Here is a tiny trained network, its code and every weight. The questions are about switching its units off for an input and a target symbol, where a switched-off unit gives its printed mean instead of its output.

import numpy as np


def w(rows, s, z=0):
    codes = np.array(rows[::2]) - 128.0
    scale = np.full(codes.shape[1], s)
    scale[-1] = z or s
    return codes * scale


def norm(h):
    return h / np.sqrt((h * h).mean(-1, keepdims=True) + 1e-5)


def f(y):
    return y / 2 * (1 + np.tanh(0.7978845608 * (y + 0.044715 * y**3)))


def softmax(a):
    e = np.exp(a - a.max(-1, keepdims=True))
    return e / e.sum(-1, keepdims=True)


def log_softmax(a):
    a = a - a.max(-1, keepdims=True)
    return a - np.log(np.exp(a).sum(-1, keepdims=True))


def net(x, mask):
    ids = ['αβδεηθλμξστφψ'.index(c) for c in x.split()]
    T = len(ids)
    res = E[ids] + P[:T]
    u = 0
    for l in range(2):
        r = norm(res)
        for j in range(2):
            rows = slice(3 * j, 3 * j + 3)
            q, k, v = (r @ M[l][rows].T for M in (Q, K, V))
            z = softmax(np.where(np.tri(T) > 0, q @ k.T / 3**0.5, -1e9)) @ v
            o = O[l][rows]
            res = res + np.where(mask[u + j], z, o[:, -1]) @ o[:, :-1]
        u += 2
        y = f(norm(res) @ A[l][:, :-1].T + A[l][:, -1])
        res = res + np.where(mask[u : u + 4], y, B[l][:, -1]) @ B[l][:, :-1]
        u += 4
    return log_softmax(norm(res)[-1] @ U[:, :-1].T + U[:, -1])


Q, K, V, O, A, B = {}, {}, {}, {}, {}, {}
E = w([
[202,103,105,144],'α',
[61,127,151,80],'β',
[120,127,60,179],'δ',
[62,86,128,92],'ε',
[140,166,94,175],'η',
[227,139,124,139],'θ',
[83,117,168,101],'λ',
[64,83,123,95],'μ',
[79,158,111,162],'ξ',
[154,134,55,191],'σ',
[253,170,116,133],'τ',
[81,164,85,161],'φ',
[206,119,123,140],'ψ',
],0.0028)
P = w([
[63,138,224,166],'0',
[102,162,63,118],'1',
[128,140,146,108],'2',
[119,155,64,88],'3',
[140,120,133,89],'4',
[121,152,40,65],'5',
[136,108,123,74],'6',
[128,154,21,35],'7',
[133,116,110,58],'8',
[116,130,35,39],'9',
[120,146,44,9],'10',
[111,97,148,76],'11',
[83,169,2,17],'12',
],0.0023)
Q[0] = w([
[178,173,165,55],'L0H1',
[121,43,150,206],'L0H1',
[106,143,102,107],'L0H1',
[71,238,20,202],'L0H2',
[213,34,145,1],'L0H2',
[80,195,39,253],'L0H2',
],0.0074)
K[0] = w([
[76,66,89,93],'L0H1',
[184,203,149,89],'L0H1',
[102,103,141,147],'L0H1',
[149,50,231,242],'L0H2',
[158,114,46,1],'L0H2',
[78,99,241,244],'L0H2',
],0.0084)
V[0] = w([
[110,161,124,154],'L0H1',
[139,149,168,98],'L0H1',
[181,137,147,123],'L0H1',
[155,2,128,162],'L0H2',
[190,187,180,127],'L0H2',
[113,74,164,95],'L0H2',
],0.0094)
O[0] = w([
[128,76,122,104,163],'L0H1',
[169,163,120,76,93],'L0H1',
[110,161,121,56,13],'L0H1',
[194,120,253,228,9],'L0H2',
[107,21,115,77,146],'L0H2',
[150,147,191,61,69],'L0H2',
],0.0071,0.0016)
A[0] = w([
[42,228,107,249,98],'L0N1',
[124,251,80,173,116],'L0N2',
[175,113,194,117,255],'L0N3',
[61,142,28,117,97],'L0N4',
],0.0031,0.0046)
B[0] = w([
[50,117,73,104,134],'L0N1',
[111,43,117,222,167],'L0N2',
[147,255,133,151,253],'L0N3',
[109,183,110,179,200],'L0N4',
],0.0051,0.0022)
Q[1] = w([
[117,183,53,162],'L1H1',
[106,170,45,82],'L1H1',
[115,93,156,78],'L1H1',
[107,238,8,189],'L1H2',
[161,150,255,130],'L1H2',
[141,111,16,63],'L1H2',
],0.0077)
K[1] = w([
[31,166,169,120],'L1H1',
[46,154,127,47],'L1H1',
[169,94,78,104],'L1H1',
[166,212,7,223],'L1H2',
[97,138,254,109],'L1H2',
[197,118,15,101],'L1H2',
],0.0067)
V[1] = w([
[253,118,69,98],'L1H1',
[69,87,165,106],'L1H1',
[177,133,82,150],'L1H1',
[64,108,71,165],'L1H2',
[84,184,108,159],'L1H2',
[111,67,114,71],'L1H2',
],0.0048)
O[1] = w([
[111,4,233,222,123],'L1H1',
[133,172,70,119,95],'L1H1',
[90,81,168,175,153],'L1H1',
[182,146,225,82,249],'L1H2',
[150,71,169,86,209],'L1H2',
[134,189,156,179,110],'L1H2',
],0.0043,0.0021)
A[1] = w([
[1,177,112,116,180],'L1N1',
[107,193,174,158,197],'L1N2',
[107,72,125,111,76],'L1N3',
[173,129,162,65,252],'L1N4',
],0.0061,0.002)
B[1] = w([
[152,121,212,149,254],'L1N1',
[126,161,1,185,160],'L1N2',
[165,145,173,60,123],'L1N3',
[195,98,218,112,186],'L1N4',
],0.0047,0.0028)
U = w([
[141,208,85,234,147],'α',
[56,99,54,227,131],'β',
[26,133,12,72,143],'δ',
[60,76,55,78,120],'ε',
[234,79,242,71,188],'η',
[48,25,65,21,115],'θ',
[73,2,124,237,179],'λ',
[80,183,35,137,113],'μ',
[200,248,121,22,98],'ξ',
[113,237,67,34,3],'σ',
[174,243,98,212,63],'τ',
[134,23,160,26,49],'φ',
[212,113,216,245,102],'ψ',
],0.0088,0.005)

Each question gives the input, a string of symbols that net reads in full, and the target symbol t.
The units are the heads (3 rows each of Q, K, V and O) and the neurons (one row each of A and B). Each row of codes is followed by its name. A weight is (code - 128) times the scale printed after its matrix; where a second scale follows, it is the last column's (O, A, B and U).
mask holds one flag per unit, layer by layer, with each layer's heads first. A switched-off unit (its flag False) gives its mean, the last column of its rows in O or B, instead of its output. The means were averaged over made-up inputs and are rounded, as every weight is.
A unit's drop is (log p(t) with every unit on - log p(t) with that unit switched off) / (log p(t) with every unit on - log p(t) with every unit switched off).
top k neurons: the k neurons with the biggest drops, biggest first
k most important neurons of layer l: the k neurons of layer l with the biggest drops, biggest first
heads that matter: for each layer, one digit per head in row order, 1 if its drop is at least 0.15 and else 0, layers parted by /
input ψ ψ δ ψ δ, target λ: heads that matter	01 / 11
input η ε η η μ η ψ λ ψ, target ξ: heads that matter	01 / 01
input μ λ θ μ μ ξ, target τ: heads that matter	01 / 00
input λ ψ ε, target η: heads that matter	11 / 01
input ψ α λ, target ψ: top 2 neurons	L0N1, L1N1
input ψ η ψ τ ψ, target θ: heads that matter	01 / 00
input ψ η λ ψ ψ ψ β δ μ λ, target α: heads that matter	01 / 00
input β ε ψ ψ λ α φ η, target ξ: top 2 neurons	L1N4, L0N4
input ψ τ μ ψ λ λ, target ξ: top 2 neurons	L1N1, L0N4
input σ λ ψ ε μ λ λ θ ψ ε ψ η η, target β: heads that matter	01 / 00
input θ μ α η ψ λ ψ α ψ λ, target η: heads that matter	00 / 01
input ε η φ ε λ λ, target ξ: heads that matter	00 / 01
input ψ ξ η ψ ψ φ λ ψ η, target λ: top 3 neurons	L1N1, L0N3, L1N4
input η δ μ α φ λ ψ τ φ λ ξ, target θ: heads that matter	01 / 01
input ψ ψ λ α μ λ θ θ α ε τ ψ ψ, target η: top 2 neurons	L1N4, L0N4
input α λ η η ψ α λ ε, target ξ: top 2 neurons	L1N1, L0N1
input β ψ α μ ξ ψ ψ ψ μ, target η: top 3 neurons	L1N1, L0N3, L1N2
input ψ φ ε δ, target λ: most important neuron of layer 1	L1N2
input λ ψ ε ψ η η, target η: most important neuron of layer 1	L1N4
input τ μ τ η μ σ τ η ψ ψ β, target η: top neuron	L1N1
